Here is a tiny trained network, its code and every weight. The questions are about switching its units off for an input and a class, where a switched-off unit gives its printed mean instead of its output.

import numpy as np


def w(rows, s, z=0):
    codes = np.array(rows[::2]) - 128.0
    scale = np.full(codes.shape[1], s)
    scale[-1] = z or s
    return codes * scale


def norm(h):
    return h / np.sqrt((h * h).mean(-1, keepdims=True) + 1e-5)


def f(y):
    return y / 2 * (1 + np.tanh(0.7978845608 * (y + 0.044715 * y**3)))


def log_softmax(a):
    a = a - a.max(-1, keepdims=True)
    return a - np.log(np.exp(a).sum(-1, keepdims=True))


def net(x, mask):
    res = np.array(x, float).reshape(1, 8) / 4 @ E
    u = 0
    for l in range(4):
        y = f(norm(res) @ A[l][:, :-1].T + A[l][:, -1])
        res = res + np.where(mask[u : u + 3], y, B[l][:, -1]) @ B[l][:, :-1]
        u += 3
    return log_softmax(norm(res)[-1] @ U[:, :-1].T + U[:, -1])


A, B = {}, {}
E = w([
[39,131,109,74,162],'x0',
[107,171,146,109,84],'x1',
[141,111,119,129,143],'x2',
[130,120,125,134,136],'x3',
[131,208,168,161,255],'x4',
[126,125,128,128,131],'x5',
[130,136,128,122,121],'x6',
[136,61,245,98,163],'x7',
],0.0051)
A[0] = w([
[8,83,111,45,180,27],'0.n0',
[137,88,136,158,179,180],'0.n1',
[3,129,74,86,184,6],'0.n2',
],0.006,0.0015)
B[0] = w([
[216,155,155,156,52,250],'0.n0',
[149,112,213,128,75,180],'0.n1',
[192,133,158,254,63,222],'0.n2',
],0.0071,0.0021)
A[1] = w([
[83,38,254,65,167,151],'1.n0',
[177,202,145,110,115,249],'1.n1',
[215,86,155,92,172,95],'1.n2',
],0.0058,0.0011)
B[1] = w([
[236,208,43,2,71,253],'1.n0',
[184,64,154,184,76,190],'1.n1',
[86,188,104,193,68,166],'1.n2',
],0.0063,0.0034)
A[2] = w([
[120,203,145,111,225,120],'2.n0',
[86,152,104,96,61,124],'2.n1',
[146,254,200,168,240,2],'2.n2',
],0.0056,0.00095)
B[2] = w([
[123,87,34,75,108,153],'2.n0',
[154,36,104,142,253,183],'2.n1',
[1,44,112,90,113,251],'2.n2',
],0.0081,0.0027)
A[3] = w([
[175,155,209,126,114,177],'3.n0',
[118,184,3,195,167,126],'3.n1',
[208,81,134,153,29,254],'3.n2',
],0.0054,0.0025)
B[3] = w([
[144,189,114,182,115,157],'3.n0',
[254,237,205,24,100,161],'3.n1',
[45,156,145,157,212,255],'3.n2',
],0.007,0.0062)
U = w([
[187,217,126,62,84,201],'0',
[19,18,67,104,121,175],'1',
[113,175,181,254,97,12],'2',
],0.0063,0.0011)

Each question gives the input, the list of numbers given to net, and the class t.
The units are the neurons (one row each of A and B). Each row of codes is followed by its name. A weight is (code - 128) times the scale printed after its matrix; where a second scale follows, it is the last column's (A, B and U).
mask holds one flag per neuron, layer by layer. A switched-off neuron (its flag False) gives its mean, the last column of its row in B, instead of its output. The means were averaged over made-up inputs and are rounded, as every weight is.
A unit's drop is (log p(t) with every unit on - log p(t) with that unit switched off) / (log p(t) with every unit on - log p(t) with every unit switched off).
The circuit of an input: a set's keep is (log p(t) with only the set's units on - log p(t) with every unit switched off) / (log p(t) with every unit on - log p(t) with every unit switched off). Starting from all 12 units, units are removed one at a time, each time the one whose removal leaves the highest keep (on an exact tie, the one counted first), for as long as the keep stays at least 0.8.
units of the circuit, in order: the units of the circuit, biggest drop first
top k neurons: the k neurons with the biggest drops, biggest first
top k neurons in layer l: the k neurons of layer l with the biggest drops, biggest first
drop when u is switched off: that unit's drop, to one decimal
input [-3,6,3,-8,6,1,5,4], class 1: top 3 neurons	[2.n2 0.n0 3.n1]
input [-1,0,8,4,-4,5,-1,7], class 0: units of the circuit, in order	[1.n0]
input [-8,-4,-6,-4,8,3,3,-2], class 1: top 4 neurons	[2.n2 1.n0 0.n2 0.n0]
input [-2,-2,8,5,4,1,-3,6], class 0: top 2 neurons in layer 0	[0.n1 0.n2]
input [5,-5,8,-4,-5,0,-2,-8], class 0: units of the circuit, in order	[3.n1 2.n2]
input [4,3,-4,-2,6,3,3,-3], class 1: top 3 neurons	[2.n2 1.n0 1.n2]
input [8,-1,3,-8,-1,5,-6,5], class 2: top 2 neurons	[0.n0 0.n2]
input [7,8,2,-3,-4,-4,2,-1], class 2: top 2 neurons in layer 2	[2.n2 2.n0]
input [3,-4,0,-3,-6,-6,-7,8], class 0: top 2 neurons	[1.n0 2.n2]
input [7,-5,-2,8,-3,-3,5,-5], class 2: top 3 neurons	[0.n2 0.n0 1.n0]
input [7,0,-2,4,2,0,4,-3], class 2: top 2 neurons	[0.n2 1.n0]
input [6,-7,8,5,-1,3,-3,4], class 2: top 2 neurons in layer 0	[0.n0 0.n2]
input [3,-7,-5,8,0,2,-6,2], class 2: top 2 neurons in layer 0	[0.n0 0.n2]
input [4,-7,2,-6,5,-7,-4,6], class 0: top neuron	[1.n0]
input [8,8,6,8,-4,-3,-2,-4], class 2: top 2 neurons in layer 0	[0.n2 0.n0]
input [7,-5,-6,4,-3,-4,0,5], class 2: top 2 neurons	[0.n0 0.n2]
input [-4,-7,-2,-6,5,2,-5,2], class 1: top 2 neurons	[2.n2 0.n0]
input [-2,4,-5,4,8,0,-3,0], class 1: drop when 2.n2 is switched off	1.1
input [6,2,-1,8,-5,6,5,-2], class 2: drop when 0.n1 is switched off	0.0
input [-7,-3,-1,1,7,-4,4,0], class 1: drop when 2.n0 is switched off	0.1
input [1,-8,-6,7,4,2,-7,5], class 0: top neuron in layer 0	[0.n1]
